Below is a small trained network, with its code and all its weights. Each question gives an input and a class and asks what happens when units are switched off, that is, made to give their printed mean instead of their output.

import numpy as np


def w(rows, s, z=0):
    codes = np.array(rows[::2]) - 128.0
    scale = np.full(codes.shape[1], s)
    scale[-1] = z or s
    return codes * scale


def norm(h):
    return h / np.sqrt((h * h).mean(-1, keepdims=True) + 1e-5)


def f(y):
    return np.maximum(y, 0)


def log_softmax(a):
    a = a - a.max(-1, keepdims=True)
    return a - np.log(np.exp(a).sum(-1, keepdims=True))


def net(x, mask):
    res = np.array(x, float).reshape(1, 8) / 4 @ E
    u = 0
    for l in range(2):
        y = f(norm(res) @ A[l][:, :-1].T + A[l][:, -1])
        res = res + np.where(mask[u : u + 7], y, B[l][:, -1]) @ B[l][:, :-1]
        u += 7
    return log_softmax(norm(res)[-1] @ U[:, :-1].T + U[:, -1])


A, B = {}, {}
E = w([
[129,128,129,130,126,127,128,126,128,127,131,128],'x0',
[130,126,129,123,128,128,127,129,130,128,124,129],'x1',
[126,129,125,130,127,127,127,128,129,126,129,128],'x2',
[89,112,187,197,254,193,88,213,41,61,17,184],'x3',
[185,4,169,169,57,77,143,146,40,66,90,157],'x4',
[131,89,137,121,201,20,43,127,145,164,153,142],'x5',
[128,125,119,124,129,130,129,128,126,129,129,126],'x6',
[143,156,144,128,73,179,16,116,81,141,141,122],'x7',
],0.0059)
A[0] = w([
[140,76,129,131,8,51,149,127,124,128,137,128,220],'L0N1',
[146,118,141,143,40,178,189,143,110,113,113,144,54],'L0N2',
[131,112,126,123,88,181,188,112,101,85,118,119,52],'L0N3',
[140,99,140,128,37,150,32,121,88,122,120,123,3],'L0N4',
[138,46,136,141,136,137,128,137,61,90,91,134,88],'L0N5',
[148,65,140,129,139,3,60,128,122,127,133,140,27],'L0N6',
[131,67,139,131,144,67,245,130,136,110,109,128,40],'L0N7',
],0.021,0.004)
B[0] = w([
[171,108,210,139,86,97,190,51,114,59,200,125,251],'L0N1',
[23,113,95,123,120,107,122,138,126,186,83,44,199],'L0N2',
[54,82,108,142,149,124,118,143,142,203,97,81,184],'L0N3',
[207,170,40,107,103,120,43,223,109,152,128,236,196],'L0N4',
[149,68,196,179,112,118,166,90,50,50,168,136,219],'L0N5',
[2,95,87,135,121,127,129,147,129,212,72,33,230],'L0N6',
[203,173,46,108,93,129,28,217,100,152,128,227,213],'L0N7',
],0.014,0.023)
A[1] = w([
[145,160,99,134,181,211,133,113,178,120,128,116,8],'L1N1',
[125,35,168,200,164,154,105,176,16,60,49,157,88],'L1N2',
[67,97,253,179,163,161,206,21,106,87,179,56,106],'L1N3',
[114,220,158,90,181,156,129,74,238,168,151,105,80],'L1N4',
[164,131,153,98,4,57,140,76,150,142,197,109,87],'L1N5',
[226,120,62,89,142,104,115,207,199,147,64,220,49],'L1N6',
[173,76,139,169,238,194,162,145,126,71,87,179,3],'L1N7',
],0.013,0.0013)
B[1] = w([
[128,92,156,168,162,108,113,145,80,96,123,152,147],'L1N1',
[148,194,142,83,166,149,159,84,227,127,140,118,250],'L1N2',
[167,154,93,104,115,122,90,157,136,140,128,165,180],'L1N3',
[143,73,155,149,52,91,153,115,71,97,147,125,175],'L1N4',
[128,173,143,123,250,202,135,132,183,103,77,143,245],'L1N5',
[158,137,126,138,116,152,110,136,108,120,140,155,175],'L1N6',
[142,145,109,85,112,130,150,93,185,147,138,102,147],'L1N7',
],0.014,0.017)
U = w([
[1,112,82,126,139,125,124,147,137,215,74,41,202],'0',
[173,180,162,87,183,155,177,74,202,86,139,140,222],'1',
[189,167,57,121,106,135,51,201,88,148,141,222,88],'2',
[141,66,196,171,95,100,178,93,53,54,157,135,3],'3',
],0.01,0.0014)

Each question gives the input, the list of numbers given to net, and the class t.
The units are the neurons (one row each of A and B). Each row of codes is followed by its name. A weight is (code - 128) times the scale printed after its matrix; where a second scale follows, it is the last column's (A, B and U).
mask holds one flag per neuron, layer by layer. A switched-off neuron (its flag False) gives its mean, the last column of its row in B, instead of its output. The means were averaged over made-up inputs and are rounded, as every weight is.
A unit's drop is (log p(t) with every unit on - log p(t) with that unit switched off) / (log p(t) with every unit on - log p(t) with every unit switched off).
The circuit of an input: a set's keep is (log p(t) with only the set's units on - log p(t) with every unit switched off) / (log p(t) with every unit on - log p(t) with every unit switched off). Starting from the 12 units with the biggest drops (on a tie, the unit counted first), units are removed one at a time, each time the one whose removal leaves the highest keep (on an exact tie, the one counted first), for as long as the keep stays at least 0.8.
units of the circuit, in order: the units of the circuit, biggest drop first
most important unit: the unit with the biggest drop
k most important neurons: the k neurons with the biggest drops, biggest first
k most important neurons of layer l: the k neurons of layer l with the biggest drops, biggest first
input [-4,-1,2,-8,2,3,-2,-1], class 1: most important unit : L0N1
input [5,2,5,7,5,-3,-1,1], class 1: 4 most important neurons : L1N2; L0N6; L0N5; L0N1
input [0,1,-6,4,8,1,2,3], class 3: 2 most important neurons of layer 0 : L0N5; L0N6
input [2,1,8,-5,0,-1,1,4], class 1: 2 most important neurons of layer 0 : L0N1; L0N7
input [-7,-5,8,2,2,-8,3,8], class 0: 4 most important neurons : L0N2; L0N3; L0N7; L1N3
input [8,4,7,5,6,5,-6,-3], class 3: 2 most important neurons : L0N5; L0N2
input [-2,-3,5,-1,-2,-7,-4,-8], class 2: 2 most important neurons of layer 0 : L0N7; L0N6
input [-5,-7,6,-2,-7,4,-6,5], class 3: 2 most important neurons of layer 0 : L0N7; L0N5
input [-8,-3,5,1,6,-4,7,1], class 3: 3 most important neurons : L0N5; L0N6; L0N1
input [0,-8,-4,-1,8,-8,7,-4], class 0: 2 most important neurons : L0N2; L0N3
input [0,-1,-3,-7,-7,2,7,-7], class 1: 2 most important neurons of layer 1 : L1N5; L1N3
input [6,-3,8,3,0,3,3,3], class 0: 4 most important neurons : L0N1; L0N6; L0N7; L1N5
input [7,-1,-4,2,4,-8,7,-8], class 0: 2 most important neurons : L0N2; L0N3
input [6,5,-8,-4,5,0,6,4], class 3: units of the circuit, in order : L0N1
input [-2,2,1,5,6,-7,7,0], class 0: 4 most important neurons : L0N2; L0N3; L0N1; L1N2
input [-3,3,6,-7,4,-2,0,2], class 1: 2 most important neurons : L0N1; L1N5
input [8,2,-1,8,-5,-4,8,7], class 1: 2 most important neurons : L0N7; L0N6
input [2,8,3,-3,2,-4,4,-5], class 2: 2 most important neurons : L0N7; L0N6
input [-3,-2,8,-8,6,7,-8,8], class 1: 4 most important neurons : L0N1; L0N2; L0N7; L0N3
input [-2,4,5,3,7,4,3,5], class 3: 2 most important neurons : L0N5; L0N7
input [3,-4,-2,3,-4,6,3,4], class 0: units of the circuit, in order : L0N7
input [-3,8,6,-2,-3,-3,6,-5], class 2: 2 most important neurons of layer 0 : L0N6; L0N1
input [7,-6,-3,2,3,-4,3,1], class 0: 2 most important neurons of layer 0 : L0N2; L0N3
input [2,2,7,-6,8,-1,4,-8], class 2: 2 most important neurons of layer 0 : L0N7; L0N5
input [-5,-2,5,3,4,8,0,7], class 0: 2 most important neurons of layer 0 : L0N6; L0N7
